Below are the code and all the weights of a small trained network. Each question names an input and a target symbol and asks about switching units off, where a switched-off unit gives its printed mean instead of its output.

import numpy as np


def w(rows, s, z=0):
    codes = np.array(rows[::2]) - 128.0
    scale = np.full(codes.shape[1], s)
    scale[-1] = z or s
    return codes * scale


def norm(h):
    return h / np.sqrt((h * h).mean(-1, keepdims=True) + 1e-5)


def f(y):
    return np.maximum(y, 0)


def softmax(a):
    e = np.exp(a - a.max(-1, keepdims=True))
    return e / e.sum(-1, keepdims=True)


def log_softmax(a):
    a = a - a.max(-1, keepdims=True)
    return a - np.log(np.exp(a).sum(-1, keepdims=True))


def net(x, mask):
    ids = ['Θαβγδη'.index(c) for c in x.split()]
    T = len(ids)
    res = E[ids] + P[:T]
    u = 0
    for l in range(2):
        q, k, v = (norm(res) @ M[l].T for M in (Q, K, V))
        z = softmax(np.where(np.tri(T) > 0, q @ k.T / 2**0.5, -1e9)) @ v
        res = res + np.where(mask[u], z, O[l][:, -1]) @ O[l][:, :-1]
        u += 1
        y = f(norm(res) @ A[l][:, :-1].T + A[l][:, -1])
        res = res + np.where(mask[u : u + 4], y, B[l][:, -1]) @ B[l][:, :-1]
        u += 4
    return log_softmax(norm(res)[-1] @ U[:, :-1].T + U[:, -1])


Q, K, V, O, A, B = {}, {}, {}, {}, {}, {}
E = w([
[124,209,132,135,171,156],'Θ',
[148,158,211,88,152,203],'α',
[71,119,129,237,150,140],'β',
[118,161,56,145,70,88],'γ',
[56,140,143,93,136,228],'δ',
[91,86,88,153,251,141],'η',
],0.024)
P = w([
[108,156,142,103,93,69],'0',
[83,122,125,144,153,123],'1',
[96,125,117,141,121,143],'2',
[91,103,99,156,76,142],'3',
[85,200,130,152,172,134],'4',
[111,169,119,120,173,130],'5',
[143,195,112,150,252,120],'6',
],0.012)
Q[0] = w([
[38,128,117,140,2,228],'0.h1',
[195,184,143,147,165,120],'0.h1',
],0.0078)
K[0] = w([
[63,125,192,69,175,10],'0.h1',
[136,42,107,128,89,138],'0.h1',
],0.011)
V[0] = w([
[180,101,111,174,203,79],'0.h1',
[174,105,46,5,139,112],'0.h1',
],0.017)
O[0] = w([
[121,81,167,141,177,29,145],'0.h1',
[159,156,29,2,191,100,2],'0.h1',
],0.0096,0.0078)
A[0] = w([
[250,144,255,63,77,118,151],'0.n1',
[166,210,125,186,208,149,249],'0.n2',
[161,169,192,147,164,70,65],'0.n3',
[13,98,178,39,142,169,87],'0.n4',
],0.015,0.0014)
B[0] = w([
[220,109,88,193,254,136,159],'0.n1',
[58,203,214,94,183,138,254],'0.n2',
[133,108,246,117,122,87,173],'0.n3',
[56,99,51,145,229,213,184],'0.n4',
],0.01,0.013)
Q[1] = w([
[1,94,45,166,127,124],'1.h1',
[191,51,89,195,182,207],'1.h1',
],0.0083)
K[1] = w([
[254,127,181,74,166,76],'1.h1',
[76,166,151,37,59,158],'1.h1',
],0.0072)
V[1] = w([
[231,247,225,88,146,115],'1.h1',
[62,184,147,63,21,53],'1.h1',
],0.015)
O[1] = w([
[160,122,216,39,63,140,164],'1.h1',
[4,175,125,87,89,108,1],'1.h1',
],0.011,0.0076)
A[1] = w([
[92,112,113,54,202,181,1],'1.n1',
[50,119,51,109,144,128,48],'1.n2',
[250,242,106,163,30,59,157],'1.n3',
[122,127,100,100,77,31,42],'1.n4',
],0.016,0.0014)
B[1] = w([
[129,175,140,106,178,122,255],'1.n1',
[141,113,117,166,136,94,175],'1.n2',
[160,255,140,156,157,75,173],'1.n3',
[158,151,112,129,120,79,146],'1.n4',
],0.02,0.0082)
U = w([
[83,145,214,52,79,181,189],'Θ',
[231,102,134,107,130,247,124],'α',
[79,64,144,217,78,180,7],'β',
[50,179,62,116,113,107,133],'γ',
[72,138,22,147,118,254,88],'δ',
[115,50,144,111,203,69,201],'η',
],0.0076,0.0017)

Each question gives the input, a string of symbols that net reads in full, and the target symbol t.
The units are the heads (2 rows each of Q, K, V and O) and the neurons (one row each of A and B). Each row of codes is followed by its name. A weight is (code - 128) times the scale printed after its matrix; where a second scale follows, it is the last column's (O, A, B and U).
mask holds one flag per unit, layer by layer, with each layer's heads first. A switched-off unit (its flag False) gives its mean, the last column of its rows in O or B, instead of its output. The means were averaged over made-up inputs and are rounded, as every weight is.
A unit's drop is (log p(t) with every unit on - log p(t) with that unit switched off) / (log p(t) with every unit on - log p(t) with every unit switched off).
The circuit of an input: a set's keep is (log p(t) with only the set's units on - log p(t) with every unit switched off) / (log p(t) with every unit on - log p(t) with every unit switched off). Starting from all 10 units, units are removed one at a time, each time the one whose removal leaves the highest keep (on an exact tie, the one counted first), for as long as the keep stays at least 0.8.
circuit, biggest first: the units of the circuit, biggest drop first
top k neurons: the k neurons with the biggest drops, biggest first
top k neurons in layer l: the k neurons of layer l with the biggest drops, biggest first
drop when u is switched off: that unit's drop, to one decimal
input β Θ α, target β: circuit, biggest first -> [0.h1; 1.n1]
input α β δ, target α: circuit, biggest first -> [1.h1; 0.n1]
input δ Θ η Θ Θ Θ β, target Θ: circuit, biggest first -> [1.h1; 0.n4; 0.n1]
input η η η Θ, target η: circuit, biggest first -> [0.h1]
input η β η, target β: circuit, biggest first -> [0.h1; 1.n1; 0.n2]
input α η γ, target α: top 2 neurons -> [0.n1; 0.n2]
input β β η Θ, target β: circuit, biggest first -> [0.h1; 1.n1]
input γ γ α δ, target δ: circuit, biggest first -> [0.n4; 0.n2]
input δ α η δ, target δ: top 3 neurons -> [0.n4; 0.n2; 0.n3]
input Θ Θ Θ β, target Θ: circuit, biggest first -> [1.h1; 0.n4]
input β Θ δ, target β: circuit, biggest first -> [0.h1; 0.n2]
input α η δ β, target α: top 2 neurons in layer 0 -> [0.n1; 0.n2]
input α η β, target α: top 3 neurons in layer 0 -> [0.n1; 0.n2; 0.n3]
input Θ β Θ, target β: circuit, biggest first -> [0.h1]
input β Θ β η β β, target β: top 2 neurons in layer 1 -> [1.n1; 1.n3]
input η η η α, target η: drop when 0.h1 is switched off -> 0.7
input γ δ α, target δ: drop when 0.n2 is switched off -> 0.2
input δ Θ γ α, target δ: drop when 1.h1 is switched off -> 0.2
input Θ γ Θ η, target Θ: drop when 1.n2 is switched off -> 0.0
